Here is a tiny trained network, its code and every weight. The questions are about switching its units off for an input and a class, where a switched-off unit gives its printed mean instead of its output.

import numpy as np


def w(rows, s, z=0):
    codes = np.array(rows[::2]) - 128.0
    scale = np.full(codes.shape[1], s)
    scale[-1] = z or s
    return codes * scale


def f(y):
    return y / 2 * (1 + np.tanh(0.7978845608 * (y + 0.044715 * y**3)))


def log_softmax(a):
    a = a - a.max(-1, keepdims=True)
    return a - np.log(np.exp(a).sum(-1, keepdims=True))


def net(x, mask):
    res = np.array(x, float).reshape(1, 8) / 4 @ E
    y = f(res @ A[0][:, :-1].T + A[0][:, -1])
    res = res + np.where(mask, y, B[0][:, -1]) @ B[0][:, :-1]
    return log_softmax(res[-1] @ U[:, :-1].T + U[:, -1])


A, B = {}, {}
E = w([
[193,120,185,122,56,159],'x0',
[121,131,94,93,109,133],'x1',
[140,109,162,173,161,131],'x2',
[120,136,120,120,118,128],'x3',
[148,96,4,164,115,121],'x4',
[126,122,118,134,132,145],'x5',
[123,137,131,121,119,116],'x6',
[78,64,156,62,108,170],'x7',
],0.011)
A[0] = w([
[166,129,179,156,167,146,209],'n0',
[163,185,134,169,192,124,210],'n1',
[144,247,181,107,181,97,221],'n2',
[187,147,78,152,92,142,83],'n3',
[141,86,203,57,114,162,77],'n4',
[115,107,90,139,166,87,155],'n5',
[186,92,180,102,92,174,184],'n6',
[60,107,141,96,192,136,222],'n7',
[179,120,150,163,20,170,254],'n8',
[114,159,84,132,197,101,170],'n9',
],0.012,0.0041)
B[0] = w([
[117,137,98,94,69,121,210],'n0',
[170,144,24,78,157,112,221],'n1',
[122,79,58,19,73,164,255],'n2',
[196,142,149,157,198,50,176],'n3',
[42,187,127,242,151,242,240],'n4',
[79,227,22,139,162,173,196],'n5',
[170,191,78,193,134,191,235],'n6',
[48,17,187,35,142,88,239],'n7',
[255,191,100,220,110,83,247],'n8',
[38,130,139,135,245,191,222],'n9',
],0.0071,0.0086)
U = w([
[78,82,58,44,157,129,250],'0',
[72,255,71,194,161,209,97],'1',
[209,168,87,145,24,172,214],'2',
[222,138,132,192,141,9,46],'3',
[26,77,199,62,122,139,2],'4',
],0.008,0.0042)

Each question gives the input, the list of numbers given to net, and the class t.
The units are the neurons (one row each of A and B). Each row of codes is followed by its name. A weight is (code - 128) times the scale printed after its matrix; where a second scale follows, it is the last column's (A, B and U).
mask holds one flag per neuron, in row order. A switched-off neuron (its flag False) gives its mean, the last column of its row in B, instead of its output. The means were averaged over made-up inputs and are rounded, as every weight is.
A unit's drop is (log p(t) with every unit on - log p(t) with that unit switched off) / (log p(t) with every unit on - log p(t) with every unit switched off).
The circuit of an input: a set's keep is (log p(t) with only the set's units on - log p(t) with every unit switched off) / (log p(t) with every unit on - log p(t) with every unit switched off). Starting from all 10 units, units are removed one at a time, each time the one whose removal leaves the highest keep (on an exact tie, the one counted first), for as long as the keep stays at least 0.8.
units of the circuit, in order: the units of the circuit, biggest drop first
most important unit: the unit with the biggest drop
k most important neurons: the k neurons with the biggest drops, biggest first
drop when u is switched off: that unit's drop, to one decimal
input [-8,7,6,1,-1,-3,2,0], class 0: most important unit	n7
input [2,-1,5,-7,-7,-6,-3,3], class 1: 2 most important neurons	[n4, n6]
input [-7,-2,4,-8,0,4,2,7], class 4: units of the circuit, in order	[n7, n1]
input [2,-1,-3,-3,-8,-6,7,-2], class 2: units of the circuit, in order	[n2, n9, n7]
input [0,-8,-5,-4,0,-5,4,-2], class 0: units of the circuit, in order	[n8, n4]
input [8,-7,5,-1,2,8,5,-4], class 3: units of the circuit, in order	[n3, n8]
input [0,-4,0,5,-3,2,-8,4], class 4: 2 most important neurons	[n7, n5]
input [2,0,5,2,6,4,-2,-3], class 3: units of the circuit, in order	[n3, n4]
input [5,-8,5,-8,2,1,2,-3], class 3: 2 most important neurons	[n4, n8]
input [2,-7,1,2,2,-7,-6,5], class 2: 3 most important neurons	[n9, n5, n8]
input [-4,-7,3,2,4,2,-5,2], class 0: 3 most important neurons	[n4, n6, n8]
input [0,-2,-8,-5,-6,-2,-5,-7], class 0: 2 most important neurons	[n2, n8]
input [2,-6,-7,1,8,-1,5,-6], class 3: 2 most important neurons	[n3, n4]
input [-6,4,5,-1,-7,8,6,2], class 4: units of the circuit, in order	[n7]
input [4,6,4,-2,-7,-8,4,-4], class 2: 2 most important neurons	[n2, n9]
input [-2,6,2,2,-2,-3,-8,4], class 4: drop when n7 is switched off	0.1
input [0,-8,-4,-1,-8,6,7,-7], class 0: drop when n2 is switched off	0.3
input [-8,-1,-3,-7,-6,8,6,4], class 4: drop when n7 is switched off	0.2
input [8,4,-4,-2,-1,6,5,2], class 1: drop when n2 is switched off	0.5
input [3,5,3,6,8,-8,5,-5], class 3: units of the circuit, in order	[n3]
